Look-ups in named tables: a row name and a column name give one cell, copied from the table.

Table Zuse
|  | Vob | Zok | Lakilip | Mavir | Big |
|---|---|---|---|---|---|
| Vik | 0.3 | 0.3 | 0.3 | 0.2 | 0.5 |
| Fak | 0.8 | 0.5 | 0.9 | 0.7 | 0.7 |
| Zusolus | 0.8 | 0.2 | 0.9 | 0.3 | 0.2 |
| Redolev | 0.7 | 0.7 | 0.8 | 0.2 | 0.6 |
| Mutov | 0.2 | 0.3 | 0.2 | 0.9 | 0.8 |
| Dopaket | 0.8 | 0.4 | 0.6 | 0.7 | 0.2 |
| Rize | 0.3 | 0.6 | 0.3 | 0.3 | 0.4 |
| Modul | 0.6 | 0.8 | 0.4 | 0.5 | 0.6 |
| Mes | 0.2 | 0.7 | 0.4 | 0.3 | 0.7 |
| Bapuma | 0.2 | 0.9 | 0.5 | 0.4 | 0.2 |

Bapuma, Lakilip => 0.5
Mutov, Big => 0.8
Dopaket, Mavir => 0.7
Vik, Lakilip => 0.3
Zusolus, Big => 0.2
Modul, Zok => 0.8
Rize, Big => 0.4
Vik, Big => 0.5

Table Val
           Sur   Tado  Ladamik    Nad    Vun   Vela
Sevit    31874  50033    41064  94380  45859  68088
Boviki   26094  55279    41236  54526  43694  70653
Vakes    21308  51526    36714  66427  40638  70850
Malo     42317  51859    47181  98897  50776  66792
Sufupem  32299  50011    41191  94543  45550  68762
Mis      21690  49766    35919  78292  40825  70082
Legizur  27708  49501    38713  90607  43728  68873
Taropet  23891  52801    38674  60366  41709  70849
Bulu     35147  50487    42854  96418  46960  68348
Bazomak  32192  50151    41263  94530  45862  68370
Gup      45053  59269    52306  56544  49616  73314
Rigo     22969  51246    37306  68924  40915  71023
Dal      22256  50948    36752  73192  40402  71780
Getadar  30277  57166    44357  46817  45789  70105

Tado of Getadar is 57166
Nad of Malo is 98897
Vela of Sufupem is 68762
Nad of Rigo is 68924
Sur of Mis is 21690
Tado of Taropet is 52801
Vela of Bazomak is 68370
Vun of Dal is 40402
Vun of Taropet is 41709
Vela of Boviki is 70653
Nad of Getadar is 46817
Tado of Dal is 50948
Vun of Rigo is 40915
Ladamik of Getadar is 44357
Ladamik of Sevit is 41064

Tutel
|  | Lat | Nek | Feliv | Sepiti | Zakuzup | Ginoru | Gazu | Mapobe | Teg |
|---|---|---|---|---|---|---|---|---|---|
| Rovapo | 3178 | 8387 | 5436 | 1953 | 6858 | 7546 | 2292 | 4617 | 8567 |
| Zud | 1876 | 2541 | 4563 | 6886 | 8385 | 8365 | 6768 | 4485 | 2524 |
| Sesat | 9395 | 8498 | 6465 | 3950 | 1902 | 1127 | 1699 | 3667 | 6107 |
| Dimu | 8613 | 2492 | 4918 | 8265 | 2053 | 5780 | 7804 | 1813 | 6618 |

What is the Gazu of Rovapo in Tutel?
2292
What is the Ginoru of Rovapo in Tutel?
7546
What is the Mapobe of Sesat in Tutel?
3667
What is the Mapobe of Rovapo in Tutel?
4617
What is the Teg of Dimu in Tutel?
6618
What is the Feliv of Dimu in Tutel?
4918
What is the Nek of Zud in Tutel?
2541
What is the Nek of Rovapo in Tutel?
8387
What is the Lat of Zud in Tutel?
1876
What is the Lat of Dimu in Tutel?
8613
Row with the largest Feliv: Sesat

Lusu:
|  | Keb | Maf | Bap | Fenog |
|---|---|---|---|---|
| Tenovop | 3.258 | -4.039 | -2.728 | -1.957 |
| Nurod | 0.143 | -3.148 | -1.637 | -0.825 |
| Biza | 8.486 | -5.478 | -4.546 | -3.929 |
| Mis | 7.055 | -5.090 | -4.050 | -3.382 |

Bap of Tenovop: -2.728
Maf of Tenovop: -4.039
Bap of Mis: -4.050
Fenog of Biza: -3.929
Fenog of Tenovop: -1.957
Maf of Biza: -5.478
Maf of Nurod: -3.148
Bap of Biza: -4.546
Fenog of Nurod: -0.825
Maf of Mis: -5.090
Fenog of Mis: -3.382
Keb of Biza: 8.486
Bap of Nurod: -1.637
Keb of Nurod: 0.143
Keb of Mis: 7.055
Keb of Tenovop: 3.258
Which row has the largest Bap? Nurod

Samuf:
         Bon  Mim  Tul  Tiser  Rol  Lebepu  Vofenob  Susano  Nal  Tubofek
Pusar     72   74   73     73   71      73       73      72   73       72
Zup       73   74   74     73   75      72       72      74   73       74
Mif       76   65   76     84   76      90       79      78   22       29
Rafanug   73   73   73     73   73      73       73      73   73       74
Les       72   74   73     73   71      73       72      72   72       73
Vesit     75   73   74     73   74      73       76      73   71       67
Gapevi    76   73   78     75   81      71       72      78   73       72

Tiser of Les is 73
Susano of Vesit is 73
Nal of Vesit is 71
Tubofek of Vesit is 67
Rol of Mif is 76
Tul of Pusar is 73
Tiser of Gapevi is 75
Nal of Les is 72
Lebepu of Vesit is 73
Rol of Zup is 75
Mim of Pusar is 74
Mim of Mif is 65
Bon of Zup is 73
Mim of Gapevi is 73
Vofenob of Zup is 72
Bon of Mif is 76
Susano of Les is 72

